Below are the code and all the weights of a small trained network. Each question names an input and a class and asks about switching units off, where a switched-off unit gives its printed mean instead of its output.

import numpy as np


def w(rows, s, z=0):
    codes = np.array(rows[::2]) - 128.0
    scale = np.full(codes.shape[1], s)
    scale[-1] = z or s
    return codes * scale


def f(y):
    return np.maximum(y, 0)


def log_softmax(a):
    a = a - a.max(-1, keepdims=True)
    return a - np.log(np.exp(a).sum(-1, keepdims=True))


def net(x, mask):
    res = np.array(x, float).reshape(1, 5) / 4 @ E
    y = f(res @ A[0][:, :-1].T + A[0][:, -1])
    res = res + np.where(mask, y, B[0][:, -1]) @ B[0][:, :-1]
    return log_softmax(res[-1] @ U[:, :-1].T + U[:, -1])


A, B = {}, {}
E = w([
[120,130,113,157,195,155,98],'x0',
[61,196,88,108,77,94,46],'x1',
[96,42,202,188,109,141,94],'x2',
[122,147,163,166,153,38,180],'x3',
[156,186,249,82,97,112,104],'x4',
],0.011)
A[0] = w([
[143,140,165,124,102,69,183,69],'neuron 1',
[214,92,178,129,145,124,185,254],'neuron 2',
[94,75,185,158,108,141,96,120],'neuron 3',
[99,150,94,148,225,175,105,61],'neuron 4',
[159,124,98,174,169,114,161,156],'neuron 5',
[104,75,105,80,109,247,83,133],'neuron 6',
[165,93,160,109,125,123,199,131],'neuron 7',
[177,246,129,60,140,56,123,187],'neuron 8',
[172,115,114,162,85,120,188,182],'neuron 9',
[145,133,95,123,250,158,117,122],'neuron 10',
[129,73,113,144,154,89,184,150],'neuron 11',
[155,139,126,83,26,87,82,196],'neuron 12',
[65,202,128,122,138,51,174,74],'neuron 13',
[100,94,84,186,136,80,148,116],'neuron 14',
[78,110,89,127,105,47,139,100],'neuron 15',
],0.013,0.0039)
B[0] = w([
[174,98,132,142,152,111,75,185],'neuron 1',
[181,69,95,117,213,102,172,228],'neuron 2',
[157,125,169,189,58,97,129,197],'neuron 3',
[156,86,75,136,157,143,115,194],'neuron 4',
[103,74,127,82,159,175,154,192],'neuron 5',
[185,159,65,190,84,161,87,217],'neuron 6',
[152,88,94,89,207,137,124,190],'neuron 7',
[199,244,115,182,85,116,155,248],'neuron 8',
[82,140,108,134,172,197,40,183],'neuron 9',
[139,100,78,129,160,159,193,207],'neuron 10',
[81,127,128,82,170,169,91,199],'neuron 11',
[132,199,173,117,103,120,111,210],'neuron 12',
[166,171,83,142,119,164,102,204],'neuron 13',
[135,166,130,55,141,170,132,195],'neuron 14',
[128,204,145,93,111,168,159,184],'neuron 15',
],0.011,0.014)
U = w([
[16,132,144,68,110,149,155,20],'0',
[148,151,110,130,136,120,211,76],'1',
[118,126,110,108,84,83,187,3],'2',
[77,81,110,42,186,136,143,56],'3',
[139,253,154,109,63,120,127,216],'4',
[89,127,99,156,64,131,63,85],'5',
[195,126,69,106,143,150,135,175],'6',
[133,71,227,172,126,43,110,228],'7',
],0.012,0.0035)

Each question gives the input, the list of numbers given to net, and the class t.
The units are the neurons (one row each of A and B). Each row of codes is followed by its name. A weight is (code - 128) times the scale printed after its matrix; where a second scale follows, it is the last column's (A, B and U).
mask holds one flag per neuron, in row order. A switched-off neuron (its flag False) gives its mean, the last column of its row in B, instead of its output. The means were averaged over made-up inputs and are rounded, as every weight is.
A unit's drop is (log p(t) with every unit on - log p(t) with that unit switched off) / (log p(t) with every unit on - log p(t) with every unit switched off).
The circuit of an input: a set's keep is (log p(t) with only the set's units on - log p(t) with every unit switched off) / (log p(t) with every unit on - log p(t) with every unit switched off). Starting from the 12 units with the biggest drops (on a tie, the unit counted first), units are removed one at a time, each time the one whose removal leaves the highest keep (on an exact tie, the one counted first), for as long as the keep stays at least 0.8.
units of the circuit, in order: the units of the circuit, biggest drop first
k most important neurons: the k neurons with the biggest drops, biggest first
drop when u is switched off: that unit's drop, to one decimal
input [0,1,8,8,-4], class 3: units of the circuit, in order -> neuron 8; neuron 11
input [4,-4,7,5,3], class 7: units of the circuit, in order -> neuron 3
input [8,-2,5,2,-1], class 3: units of the circuit, in order -> neuron 8; neuron 6
input [-6,1,0,-5,-7], class 5: 2 most important neurons -> neuron 2; neuron 8
input [7,6,7,3,1], class 7: units of the circuit, in order -> neuron 8; neuron 6; neuron 3
input [-2,6,5,-5,-4], class 5: 2 most important neurons -> neuron 8; neuron 6
input [-1,0,8,-6,0], class 5: 2 most important neurons -> neuron 6; neuron 8
input [1,1,2,1,-3], class 3: 2 most important neurons -> neuron 8; neuron 6
input [0,0,1,0,2], class 7: drop when neuron 13 is switched off -> 0.1
input [4,4,6,2,4], class 7: drop when neuron 8 is switched off -> 0.3
input [5,4,-7,-8,1], class 4: drop when neuron 4 is switched off -> -0.1
